Below is a small trained network, with its code and all its weights. Each question gives an input and a target symbol and asks what happens when units are switched off, that is, made to give their printed mean instead of their output.

import numpy as np


def w(rows, s, z=0):
    codes = np.array(rows[::2]) - 128.0
    scale = np.full(codes.shape[1], s)
    scale[-1] = z or s
    return codes * scale


def f(y):
    return np.maximum(y, 0)


def softmax(a):
    e = np.exp(a - a.max(-1, keepdims=True))
    return e / e.sum(-1, keepdims=True)


def log_softmax(a):
    a = a - a.max(-1, keepdims=True)
    return a - np.log(np.exp(a).sum(-1, keepdims=True))


def net(x, mask):
    ids = ['αγδλμξπσψω'.index(c) for c in x.split()]
    T = len(ids)
    res = E[ids] + P[:T]
    u = 0
    for l in range(2):
        q, k, v = (res @ M[l].T for M in (Q, K, V))
        z = softmax(np.where(np.tri(T) > 0, q @ k.T / 3**0.5, -1e9)) @ v
        res = res + np.where(mask[u], z, O[l][:, -1]) @ O[l][:, :-1]
        u += 1
        y = f(res @ A[l][:, :-1].T + A[l][:, -1])
        res = res + np.where(mask[u : u + 4], y, B[l][:, -1]) @ B[l][:, :-1]
        u += 4
    return log_softmax(res[-1] @ U[:, :-1].T + U[:, -1])


Q, K, V, O, A, B = {}, {}, {}, {}, {}, {}
E = w([
[152,47,43,55,94,81,131,75,148,87],'α',
[235,220,122,125,166,151,14,135,70,158],'γ',
[141,93,133,110,203,168,200,181,83,115],'δ',
[150,128,176,64,78,8,112,215,96,181],'λ',
[141,91,113,79,50,124,101,35,165,139],'μ',
[158,240,107,64,141,125,124,187,120,107],'ξ',
[113,123,144,159,115,143,23,156,72,116],'π',
[165,153,209,152,149,176,136,206,207,108],'σ',
[180,39,104,42,121,121,106,67,172,123],'ψ',
[211,22,84,47,167,113,119,82,169,132],'ω',
],0.014)
P = w([
[12,109,88,119,205,122,120,88,84,212],'0',
[83,137,86,189,166,111,131,102,120,85],'1',
[110,125,114,172,161,120,133,100,113,81],'2',
[122,115,115,161,157,131,123,111,122,81],'3',
[144,108,119,152,151,137,123,116,121,89],'4',
[148,101,119,143,144,146,118,124,130,93],'5',
[166,97,121,135,135,152,118,123,133,99],'6',
[176,95,124,125,130,158,111,131,132,103],'7',
[178,91,119,118,120,162,104,138,140,107],'8',
[185,92,117,106,111,170,100,140,143,111],'9',
[185,89,107,99,105,184,92,147,149,118],'10',
[193,90,104,91,96,193,89,145,151,126],'11',
],0.011)
Q[0] = w([
[73,173,253,141,110,187,208,219,172,185],'0.h1',
[78,5,92,72,80,100,198,81,124,123],'0.h1',
[166,252,65,29,124,79,213,122,185,82],'0.h1',
],0.014)
K[0] = w([
[158,126,121,181,104,107,189,217,177,90],'0.h1',
[97,47,114,99,88,139,192,161,37,173],'0.h1',
[132,231,121,9,129,65,141,110,188,140],'0.h1',
],0.012)
V[0] = w([
[206,104,50,113,122,149,153,159,105,83],'0.h1',
[205,168,146,79,55,145,79,96,166,159],'0.h1',
[148,133,142,119,139,9,176,151,113,126],'0.h1',
],0.014)
O[0] = w([
[61,164,219,147,148,55,36,143,254,70,203],'0.h1',
[74,49,139,140,136,174,183,124,93,129,1],'0.h1',
[81,145,59,164,148,177,41,158,211,117,214],'0.h1',
],0.0074,0.003)
A[0] = w([
[31,123,138,191,250,120,195,151,104,125,113],'0.n1',
[51,171,117,112,103,46,165,144,102,190,4],'0.n2',
[104,151,128,147,120,143,103,153,119,92,186],'0.n3',
[40,165,203,187,110,48,171,134,97,123,89],'0.n4',
],0.023,0.003)
B[0] = w([
[132,226,48,133,102,125,192,74,20,163,184],'0.n1',
[178,213,192,49,126,180,173,76,159,78,202],'0.n2',
[146,71,173,126,151,133,150,117,78,130,254],'0.n3',
[146,205,8,145,133,148,214,114,75,147,181],'0.n4',
],0.013,0.006)
Q[1] = w([
[169,156,150,150,157,173,130,252,65,153],'1.h1',
[112,48,76,202,162,197,75,45,128,96],'1.h1',
[52,180,144,63,224,136,48,184,59,132],'1.h1',
],0.028)
K[1] = w([
[155,128,150,208,90,145,161,252,61,125],'1.h1',
[127,96,85,175,133,175,94,4,106,66],'1.h1',
[192,114,162,202,177,52,101,187,122,29],'1.h1',
],0.027)
V[1] = w([
[135,150,145,196,34,145,92,74,137,9],'1.h1',
[66,189,143,103,101,148,138,133,134,79],'1.h1',
[60,85,90,93,77,80,179,3,195,47],'1.h1',
],0.013)
O[1] = w([
[116,201,61,150,123,123,234,151,164,109,30],'1.h1',
[16,139,49,126,61,92,113,210,43,56,254],'1.h1',
[115,208,124,128,141,114,186,1,121,38,35],'1.h1',
],0.0066,0.0056)
A[1] = w([
[139,169,108,115,134,143,179,64,90,133,3],'1.n1',
[71,70,166,204,185,114,246,93,238,137,73],'1.n2',
[101,50,77,153,107,100,158,121,109,224,80],'1.n3',
[82,34,150,157,130,63,31,137,236,125,62],'1.n4',
],0.014,0.0069)
B[1] = w([
[160,41,128,255,128,109,139,176,184,169,248],'1.n1',
[24,172,224,219,44,248,41,118,17,242,156],'1.n2',
[65,224,162,134,157,136,223,146,241,65,203],'1.n3',
[97,194,54,137,63,64,193,63,161,215,251],'1.n4',
],0.0069,0.013)
U = w([
[136,161,167,167,155,113,79,101,166,58,115],'α',
[88,118,137,126,138,149,146,114,159,142,75],'γ',
[165,105,150,156,96,91,48,152,124,149,118],'δ',
[158,127,77,140,147,218,88,98,145,126,102],'λ',
[149,72,149,139,107,140,158,98,83,125,76],'μ',
[79,93,120,118,146,156,102,101,91,101,120],'ξ',
[196,230,140,109,141,190,220,76,15,108,152],'π',
[128,138,159,153,114,168,103,88,100,119,95],'σ',
[145,35,253,119,143,96,22,161,151,87,248],'ψ',
[160,167,157,100,133,148,137,27,77,117,97],'ω',
],0.0055,0.011)

Each question gives the input, a string of symbols that net reads in full, and the target symbol t.
The units are the heads (3 rows each of Q, K, V and O) and the neurons (one row each of A and B). Each row of codes is followed by its name. A weight is (code - 128) times the scale printed after its matrix; where a second scale follows, it is the last column's (O, A, B and U).
mask holds one flag per unit, layer by layer, with each layer's heads first. A switched-off unit (its flag False) gives its mean, the last column of its rows in O or B, instead of its output. The means were averaged over made-up inputs and are rounded, as every weight is.
A unit's drop is (log p(t) with every unit on - log p(t) with that unit switched off) / (log p(t) with every unit on - log p(t) with every unit switched off).
The circuit of an input: a set's keep is (log p(t) with only the set's units on - log p(t) with every unit switched off) / (log p(t) with every unit on - log p(t) with every unit switched off). Starting from all 10 units, units are removed one at a time, each time the one whose removal leaves the highest keep (on an exact tie, the one counted first), for as long as the keep stays at least 0.8.
circuit, biggest first: the units of the circuit, biggest drop first
most important unit: the unit with the biggest drop
k most important neurons: the k neurons with the biggest drops, biggest first
k most important neurons of layer l: the k neurons of layer l with the biggest drops, biggest first
input α ω σ ξ σ ξ α λ, target π: 2 most important neurons of layer 0 => [0.n4 0.n2]
input α λ ψ μ λ, target ψ: 4 most important neurons => [0.n2 1.n4 0.n1 0.n3]
input ω σ μ α μ, target ω: 3 most important neurons of layer 0 => [0.n2 0.n1 0.n4]
input σ ω ψ ψ, target σ: most important unit => 1.n2
input π δ α μ π, target ψ: 3 most important neurons of layer 0 => [0.n1 0.n4 0.n2]
input ξ α λ γ μ α, target ξ: circuit, biggest first => [0.n2 1.h1]
input ω α δ δ, target ψ: 2 most important neurons of layer 1 => [1.n4 1.n3]
input ω μ γ ξ ω ψ δ ξ γ λ α, target ω: circuit, biggest first => [1.h1 1.n4 1.n1 0.n2]
input ψ π ω σ γ λ ω, target ψ: 3 most important neurons of layer 1 => [1.n4 1.n1 1.n3]
input π γ π, target ψ: circuit, biggest first => [1.n4 0.h1 0.n2 1.h1]
input γ α μ δ μ ω ω ψ, target γ: 2 most important neurons => [0.n1 1.n3]
input α ψ α λ λ λ δ ξ μ, target α: circuit, biggest first => [1.h1 1.n1 0.n2 0.h1]
input δ α α, target δ: circuit, biggest first => [0.n2 0.h1 1.h1]
input π λ α ω λ σ γ μ, target π: most important unit => 0.h1
input σ δ σ, target ψ: circuit, biggest first => [0.h1 1.h1]
input γ λ δ α α α λ γ λ γ λ, target γ: 3 most important neurons => [1.n4 0.n2 1.n3]
input δ δ ψ ξ γ λ σ δ ξ α, target δ: circuit, biggest first => [0.h1 1.h1 1.n4]
input γ μ ω α ω δ α δ μ, target γ: 3 most important neurons => [0.n1 1.n4 1.n3]
input λ γ δ ψ δ δ μ σ, target π: circuit, biggest first => [0.h1 0.n1]
input δ γ α λ λ, target ψ: most important unit => 0.h1
